Below is a small trained network, with its code and all its weights. Each question gives an input and a target symbol and asks what happens when units are switched off, that is, made to give their printed mean instead of their output.

import numpy as np


def w(rows, s, z=0):
    codes = np.array(rows[::2]) - 128.0
    scale = np.full(codes.shape[1], s)
    scale[-1] = z or s
    return codes * scale


def norm(h):
    return h / np.sqrt((h * h).mean(-1, keepdims=True) + 1e-5)


def f(y):
    return np.maximum(y, 0)


def softmax(a):
    e = np.exp(a - a.max(-1, keepdims=True))
    return e / e.sum(-1, keepdims=True)


def log_softmax(a):
    a = a - a.max(-1, keepdims=True)
    return a - np.log(np.exp(a).sum(-1, keepdims=True))


def net(x, mask):
    ids = ['Ωαδεζηλξπσψ'.index(c) for c in x.split()]
    T = len(ids)
    res = E[ids] + P[:T]
    q, k, v = (norm(res) @ M[0].T for M in (Q, K, V))
    z = softmax(np.where(np.tri(T) > 0, q @ k.T / 3**0.5, -1e9)) @ v
    res = res + np.where(mask[0], z, O[0][:, -1]) @ O[0][:, :-1]
    y = f(norm(res) @ A[0][:, :-1].T + A[0][:, -1])
    res = res + np.where(mask[1:13], y, B[0][:, -1]) @ B[0][:, :-1]
    return log_softmax(norm(res)[-1] @ U[:, :-1].T + U[:, -1])


Q, K, V, O, A, B = {}, {}, {}, {}, {}, {}
E = w([
[117,20,158,116,139,118,125,122,179],'Ω',
[103,128,97,112,133,166,185,89,154],'α',
[103,154,122,134,116,122,142,64,126],'δ',
[150,170,129,160,128,146,194,96,163],'ε',
[88,100,47,125,123,35,115,98,139],'ζ',
[154,151,182,193,89,6,53,107,169],'η',
[121,59,178,173,181,65,70,51,136],'λ',
[90,237,62,143,79,132,129,147,150],'ξ',
[166,140,138,169,105,149,159,148,215],'π',
[138,117,115,145,64,162,127,167,205],'σ',
[88,160,114,144,179,75,45,110,145],'ψ',
],0.013)
P = w([
[134,102,114,94,122,103,131,176,72],'0',
[90,151,189,118,94,97,184,84,159],'1',
[191,167,177,59,141,171,114,110,138],'2',
[203,93,46,53,111,67,174,115,133],'3',
[88,156,177,133,107,103,162,82,179],'4',
[179,156,157,103,144,175,106,96,130],'5',
[172,82,18,109,115,74,175,106,130],'6',
[72,156,159,159,114,116,154,102,186],'7',
[164,143,133,133,148,196,108,96,118],'8',
[133,72,7,157,118,93,187,110,116],'9',
],0.015)
Q[0] = w([
[3,146,209,186,121,158,130,112,141],'head 0',
[88,163,193,91,158,157,96,211,66],'head 0',
[192,146,154,79,137,155,111,122,87],'head 0',
],0.018)
K[0] = w([
[118,119,183,129,120,129,177,171,27],'head 0',
[148,131,154,10,107,87,152,124,108],'head 0',
[168,145,130,81,110,135,142,35,165],'head 0',
],0.014)
V[0] = w([
[161,118,150,171,254,111,197,170,151],'head 0',
[137,173,80,170,90,146,113,209,203],'head 0',
[196,43,196,117,43,142,170,128,115],'head 0',
],0.0081)
O[0] = w([
[168,166,20,135,245,70,140,241,178,34],'head 0',
[171,114,75,84,130,140,19,63,191,247],'head 0',
[123,48,2,223,138,180,126,66,112,168],'head 0',
],0.0095,0.0013)
A[0] = w([
[136,144,172,120,68,6,169,48,205,113],'neuron 0',
[76,100,70,24,71,154,73,210,36,165],'neuron 1',
[170,34,135,74,121,116,186,120,212,44],'neuron 2',
[149,2,223,153,237,130,47,122,104,197],'neuron 3',
[190,228,91,167,130,116,166,196,62,137],'neuron 4',
[198,206,167,156,170,156,175,7,76,7],'neuron 5',
[184,98,6,187,111,84,150,145,25,225],'neuron 6',
[94,180,197,103,143,42,228,195,170,203],'neuron 7',
[200,101,38,65,167,25,149,253,109,108],'neuron 8',
[126,201,99,184,124,236,59,89,146,101],'neuron 9',
[181,118,124,124,110,201,243,88,192,67],'neuron 10',
[139,118,56,149,22,46,158,155,97,1],'neuron 11',
],0.0084,0.0045)
B[0] = w([
[67,162,72,118,98,166,116,211,111,255],'neuron 0',
[119,124,23,214,67,85,68,130,169,154],'neuron 1',
[142,180,121,201,131,101,150,74,142,190],'neuron 2',
[137,194,89,120,133,181,140,145,75,198],'neuron 3',
[81,124,127,139,111,205,111,129,173,161],'neuron 4',
[127,57,135,149,121,85,188,208,212,171],'neuron 5',
[181,170,214,126,132,121,111,137,184,232],'neuron 6',
[243,49,122,82,185,116,84,103,86,231],'neuron 7',
[11,109,154,19,141,206,127,161,105,197],'neuron 8',
[133,102,194,110,144,77,51,175,104,196],'neuron 9',
[58,152,101,121,131,83,72,98,81,204],'neuron 10',
[143,97,151,209,211,85,194,51,66,161],'neuron 11',
],0.011,0.0084)
U = w([
[115,165,155,221,138,89,135,100,102,192],'Ω',
[70,79,74,146,179,51,111,133,48,23],'α',
[113,86,214,133,78,131,169,88,90,254],'δ',
[142,146,68,82,183,133,143,161,228,123],'ε',
[104,76,80,32,122,164,103,165,80,54],'ζ',
[74,153,53,151,54,120,123,177,128,111],'η',
[208,39,111,165,163,175,172,153,120,188],'λ',
[79,175,239,65,99,212,124,97,177,150],'ξ',
[234,84,60,169,114,74,94,101,167,115],'π',
[72,46,163,122,120,180,65,42,118,87],'σ',
[179,160,250,71,186,106,147,121,92,104],'ψ',
],0.013,0.0052)

Each question gives the input, a string of symbols that net reads in full, and the target symbol t.
The units are the heads (3 rows each of Q, K, V and O) and the neurons (one row each of A and B). Each row of codes is followed by its name. A weight is (code - 128) times the scale printed after its matrix; where a second scale follows, it is the last column's (O, A, B and U).
mask holds one flag per unit, heads first, then neurons. A switched-off unit (its flag False) gives its mean, the last column of its rows in O or B, instead of its output. The means were averaged over made-up inputs and are rounded, as every weight is.
A unit's drop is (log p(t) with every unit on - log p(t) with that unit switched off) / (log p(t) with every unit on - log p(t) with every unit switched off).
The circuit of an input: a set's keep is (log p(t) with only the set's units on - log p(t) with every unit switched off) / (log p(t) with every unit on - log p(t) with every unit switched off). Starting from the 12 units with the biggest drops (on a tie, the unit counted first), units are removed one at a time, each time the one whose removal leaves the highest keep (on an exact tie, the one counted first), for as long as the keep stays at least 0.8.
units of the circuit, in order: the units of the circuit, biggest drop first
most important unit: the unit with the biggest drop
top k neurons: the k neurons with the biggest drops, biggest first
input ψ Ω π Ω ε ξ ψ ζ σ Ω, target π: units of the circuit, in order => head 0; neuron 8
input π ξ ξ ξ π λ η, target ε: units of the circuit, in order => head 0; neuron 8; neuron 6
input π Ω π δ ψ, target π: units of the circuit, in order => head 0
input η δ ε ξ δ λ, target λ: units of the circuit, in order => neuron 5; head 0
input ψ ε ζ δ δ, target ψ: units of the circuit, in order => head 0; neuron 7
input ε ε α ζ δ σ ε π η π, target ε: units of the circuit, in order => neuron 8; neuron 6
input ψ ψ η ζ ψ ε ε, target ζ: units of the circuit, in order => head 0; neuron 7; neuron 0; neuron 8
input Ω ζ η λ, target ψ: units of the circuit, in order => neuron 6; head 0
input Ω ε Ω ε, target ξ: units of the circuit, in order => neuron 8; neuron 6
input Ω α σ ξ δ, target Ω: units of the circuit, in order => head 0; neuron 6
input α ψ δ ε π ε π δ σ δ, target π: units of the circuit, in order => neuron 8; neuron 6
input Ω ξ η ε ξ σ ψ λ α, target α: units of the circuit, in order => neuron 10; neuron 6
input ξ ε ξ Ω π η δ, target ε: top 3 neurons => neuron 8; neuron 6; neuron 7
input λ ψ ζ ζ, target ζ: most important unit => neuron 8
input ε σ ξ ξ δ ζ λ ε δ η, target Ω: top 2 neurons => neuron 11; neuron 6
input ζ Ω α π ξ, target ζ: top 2 neurons => neuron 7; neuron 0
input α ψ π σ σ ε, target ε: top 2 neurons => neuron 5; neuron 7
input λ ε ε, target ε: top 2 neurons => neuron 5; neuron 4
input Ω ε δ ε ξ Ω Ω, target η: top 2 neurons => neuron 0; neuron 7
input π Ω η ξ δ σ ψ ζ ψ σ, target ζ: top 2 neurons => neuron 8; neuron 7
input ε δ λ π π Ω α π Ω Ω, target ε: top neuron => neuron 8
input σ η η σ ξ ψ Ω λ π, target π: top 3 neurons => neuron 8; neuron 0; neuron 6
input ζ Ω ψ λ σ ξ λ ε ζ ψ, target ζ: top 2 neurons => neuron 8; neuron 7
